| 129 | 127 |  92 | 118 | 116 | 163 | 111 | 163 | 116 | 106 |
| 152 | 144 | 197 | 160 | 165 |  96 | 171 |  92 | 154 | 186 |
| 128 | 128 | 128 | 128 | 128 | 128 | 128 | 128 | 127 | 128 |
| 145 | 136 | 127 | 135 | 136 | 150 | 138 | 147 | 123 | 136 |
| 144 | 136 | 125 | 134 | 135 | 149 | 136 | 147 | 124 | 135 |
|
| 129 |  92 | 116 | 111 | 116 |
| 152 | 197 | 165 | 171 | 154 |
| 128 | 128 | 128 | 128 | 127 |
| 145 | 127 | 136 | 138 | 123 |
| 144 | 125 | 135 | 136 | 124 |

| 146 | 195 |  85 |  74 | 171 | 149 | 136 | 187 | 111 |  91 | 143 |  95 | 146 | 158 |
| 128 | 171 | 100 | 106 | 144 | 146 | 135 | 157 | 107 | 108 | 140 | 116 | 134 | 147 |
| 167 | 165 | 120 |  95 | 165 | 127 | 129 | 178 | 147 | 117 | 129 | 104 | 156 | 144 |
| 130 | 174 | 105 |  89 | 164 | 119 | 115 | 180 | 122 | 102 | 118 | 104 | 107 | 142 |
|  92 |  87 | 146 | 161 |  94 | 108 | 115 |  82 | 119 | 147 | 117 | 154 | 103 | 106 |
|
| 146 |  85 | 171 | 136 | 111 | 143 | 146 |
| 128 | 100 | 144 | 135 | 107 | 140 | 134 |
| 167 | 120 | 165 | 129 | 147 | 129 | 156 |
| 130 | 105 | 164 | 115 | 122 | 118 | 107 |
|  92 | 146 |  94 | 115 | 119 | 117 | 103 |

| 118 | 152 | 143 |  64 | 111 |  59 |  88 | 154 |  81 | 146 | 106 | 178 |
| 180 |  87 |  84 | 115 | 180 | 105 | 159 | 189 | 152 | 187 |  61 | 160 |
|  69 | 184 | 188 | 107 |  66 | 121 |  75 |  80 |  80 |  73 | 192 | 121 |
|
| 118 | 143 | 111 |  88 |  81 | 106 |
| 180 |  84 | 180 | 159 | 152 |  61 |
|  69 | 188 |  66 |  75 |  80 | 192 |

| 180 | 162 | 165 | 175 |
| 188 | 173 | 168 | 185 |
| 110 | 108 | 109 | 101 |
| 153 | 144 | 151 | 149 |
| 169 | 154 | 162 | 170 |
| 175 | 161 | 169 | 170 |
| 124 | 128 | 121 | 128 |
| 177 | 157 | 169 | 176 |
| 142 | 137 | 140 | 140 |
|
| 180 | 165 |
| 188 | 168 |
| 110 | 109 |
| 153 | 151 |
| 169 | 162 |
| 175 | 169 |
| 124 | 121 |
| 177 | 169 |
| 142 | 140 |

|  71 | 115 |  98 | 108 |
| 113 | 136 |  88 |  88 |
| 109 | 117 | 127 | 164 |
| 127 | 118 |  93 | 125 |
|  76 |  99 | 115 | 116 |
| 139 | 139 | 178 |  88 |
|  86 |  82 |  95 | 173 |
|
|  71 |  98 |
| 113 |  88 |
| 109 | 127 |
| 127 |  93 |
|  76 | 115 |
| 139 | 178 |
|  86 |  95 |

| 116 | 146 |  86 |  72 | 139 | 144 | 101 | 145 |  92 |
| 161 | 159 | 165 | 185 | 155 |  66 | 178 | 175 | 159 |
| 123 | 177 |  72 |  95 | 100 | 131 |  73 | 185 | 112 |
|  74 |  87 | 124 |  90 | 132 | 188 |  87 | 159 | 174 |
|
| 116 |  86 | 139 | 101 |  92 |
| 161 | 165 | 155 | 178 | 159 |
| 123 |  72 | 100 |  73 | 112 |
|  74 | 124 | 132 |  87 | 174 |

| 157 | 139 | 189 | 144 | 116 | 133 |  89 | 115 | 120 |  58 |
| 108 | 110 | 111 | 128 | 128 | 127 | 119 | 117 | 122 | 159 |
| 102 | 106 |  96 | 111 | 121 | 124 | 151 | 119 | 134 | 133 |
| 111 | 127 | 144 | 133 | 120 | 137 | 103 | 138 | 139 | 135 |
| 126 | 128 | 142 | 126 |  99 | 123 | 107 | 118 | 113 | 132 |
|
| 157 | 189 | 116 |  89 | 120 |
| 108 | 111 | 128 | 119 | 122 |
| 102 |  96 | 121 | 151 | 134 |
| 111 | 144 | 120 | 103 | 139 |
| 126 | 142 |  99 | 107 | 113 |

| 108 | 161 | 163 | 130 |  99 | 153 |  76 | 173 |
| 141 | 172 | 166 | 194 | 119 | 133 | 101 | 136 |
|
| 108 | 163 |  99 |  76 |
| 141 | 166 | 119 | 101 |

| 138 | 148 |
| 132 | 116 |
| 136 | 122 |
| 124 |  54 |
| 135 | 110 |
| 128 | 117 |
| 129 | 134 |
| 132 | 153 |
| 138 | 120 |
|
| 138 |
| 132 |
| 136 |
| 124 |
| 135 |
| 128 |
| 129 |
| 132 |
| 138 |
